Below is a small trained network, with its code and all its weights. Each question gives an input and a class and asks what happens when units are switched off, that is, made to give their printed mean instead of their output.

import numpy as np


def w(rows, s, z=0):
    codes = np.array(rows[::2]) - 128.0
    scale = np.full(codes.shape[1], s)
    scale[-1] = z or s
    return codes * scale


def f(y):
    return np.maximum(y, 0)


def log_softmax(a):
    a = a - a.max(-1, keepdims=True)
    return a - np.log(np.exp(a).sum(-1, keepdims=True))


def net(x, mask):
    res = np.array(x, float).reshape(1, 7) / 4 @ E
    y = f(res @ A[0][:, :-1].T + A[0][:, -1])
    res = res + np.where(mask, y, B[0][:, -1]) @ B[0][:, :-1]
    return log_softmax(res[-1] @ U[:, :-1].T + U[:, -1])


A, B = {}, {}
E = w([
[128,128,128,128],'x0',
[128,128,129,128],'x1',
[102,199,79,171],'x2',
[4,115,100,118],'x3',
[128,128,128,128],'x4',
[114,181,188,67],'x5',
[128,128,128,128],'x6',
],0.014)
A[0] = w([
[149,78,52,154,139],'n0',
[120,72,169,128,66],'n1',
[72,80,97,108,52],'n2',
[138,109,68,113,209],'n3',
[137,104,92,133,187],'n4',
[112,185,176,71,220],'n5',
[135,63,122,211,94],'n6',
[142,178,163,91,178],'n7',
[167,11,185,143,29],'n8',
[133,74,94,163,138],'n9',
[151,105,110,172,184],'n10',
[96,121,107,104,31],'n11',
[53,91,93,146,32],'n12',
[119,198,66,171,121],'n13',
[117,180,163,69,242],'n14',
[192,138,96,144,68],'n15',
[157,153,144,145,99],'n16',
[92,113,97,101,61],'n17',
[87,146,114,139,95],'n18',
[177,125,116,138,100],'n19',
[99,135,112,127,90],'n20',
[70,98,123,130,60],'n21',
[138,99,86,183,162],'n22',
[187,49,195,78,100],'n23',
[117,155,134,212,8],'n24',
[168,151,170,169,40],'n25',
[132,75,81,211,141],'n26',
[66,128,127,92,181],'n27',
[142,94,100,168,181],'n28',
[187,140,132,153,96],'n29',
[137,210,168,55,223],'n30',
[111,40,190,119,36],'n31',
[83,52,135,89,87],'n32',
[185,197,164,206,78],'n33',
[115,225,141,157,70],'n34',
[122,214,119,185,110],'n35',
[134,177,106,183,13],'n36',
[228,154,143,144,14],'n37',
[116,98,116,190,87],'n38',
[115,37,179,54,117],'n39',
[66,146,60,75,51],'n40',
[137,22,158,73,155],'n41',
[102,123,67,65,64],'n42',
[135,145,83,115,32],'n43',
[142,48,93,199,121],'n44',
[84,105,86,157,81],'n45',
],0.013,0.0013)
B[0] = w([
[24,135,171,147,206],'n0',
[187,194,78,193,176],'n1',
[138,79,111,58,194],'n2',
[99,162,169,113,165],'n3',
[66,191,213,132,164],'n4',
[39,141,245,138,213],'n5',
[25,107,199,179,203],'n6',
[107,95,177,120,187],'n7',
[159,154,97,155,233],'n8',
[103,160,218,127,189],'n9',
[91,112,192,108,180],'n10',
[120,99,89,47,162],'n11',
[173,78,123,96,209],'n12',
[175,185,91,206,209],'n13',
[27,118,237,175,205],'n14',
[139,85,74,85,189],'n15',
[165,69,90,104,161],'n16',
[179,58,110,74,170],'n17',
[166,85,91,129,172],'n18',
[105,77,103,81,176],'n19',
[174,75,98,123,159],'n20',
[140,59,81,98,186],'n21',
[97,141,206,126,195],'n22',
[160,166,83,139,251],'n23',
[147,168,113,176,172],'n24',
[184,52,99,50,176],'n25',
[110,142,190,142,220],'n26',
[104,134,125,66,201],'n27',
[100,122,236,107,183],'n28',
[116,79,51,65,189],'n29',
[1,113,201,123,222],'n30',
[150,212,48,180,206],'n31',
[182,125,49,104,200],'n32',
[147,57,69,94,205],'n33',
[111,235,113,217,189],'n34',
[177,217,50,210,198],'n35',
[150,153,68,182,178],'n36',
[204,51,127,22,226],'n37',
[99,96,151,140,176],'n38',
[173,195,96,209,237],'n39',
[172,66,75,76,206],'n40',
[141,238,99,235,233],'n41',
[125,74,83,55,170],'n42',
[111,149,97,160,146],'n43',
[23,123,213,118,220],'n44',
[143,155,95,115,190],'n45',
],0.0056,0.012)
U = w([
[60,105,254,126,210],'0',
[173,183,26,215,191],'1',
[164,14,53,22,6],'2',
],0.012,0.0017)

Each question gives the input, the list of numbers given to net, and the class t.
The units are the neurons (one row each of A and B). Each row of codes is followed by its name. A weight is (code - 128) times the scale printed after its matrix; where a second scale follows, it is the last column's (A, B and U).
mask holds one flag per neuron, in row order. A switched-off neuron (its flag False) gives its mean, the last column of its row in B, instead of its output. The means were averaged over made-up inputs and are rounded, as every weight is.
A unit's drop is (log p(t) with every unit on - log p(t) with that unit switched off) / (log p(t) with every unit on - log p(t) with every unit switched off).
unit that matters most: the unit with the biggest drop
k most important neurons: the k neurons with the biggest drops, biggest first
drop when u is switched off: that unit's drop, to one decimal
input [-5,6,-8,-1,7,-7,7], class 1: unit that matters most -> n41
input [-6,-5,-8,5,-5,-7,-3], class 1: 2 most important neurons -> [n31 n41]
input [-4,-8,-7,-7,4,4,1], class 1: 2 most important neurons -> [n41 n39]
input [6,-5,-8,8,3,0,2], class 1: 2 most important neurons -> [n41 n39]
input [8,-4,-6,6,0,5,2], class 1: 4 most important neurons -> [n39 n41 n31 n37]
input [0,-3,0,-1,-6,0,4], class 2: 2 most important neurons -> [n41 n5]
input [5,6,-6,-7,2,4,-5], class 2: 2 most important neurons -> [n37 n25]
input [-1,4,6,-5,2,6,8], class 0: 2 most important neurons -> [n30 n5]
input [-1,8,1,8,5,-8,-4], class 0: 4 most important neurons -> [n44 n6 n26 n0]
input [6,-1,-8,2,5,-7,-8], class 1: 2 most important neurons -> [n41 n31]
input [8,5,-1,5,-6,-4,6], class 2: 2 most important neurons -> [n5 n14]
input [7,-7,5,-8,-6,-8,7], class 0: drop when n45 is switched off -> 0.0
input [3,-7,-5,3,-4,-6,4], class 0: drop when n44 is switched off -> 0.1
input [-7,-8,-7,0,-2,-8,2], class 0: drop when n44 is switched off -> 0.3
input [6,-2,-6,-8,2,3,-8], class 2: unit that matters most -> n37
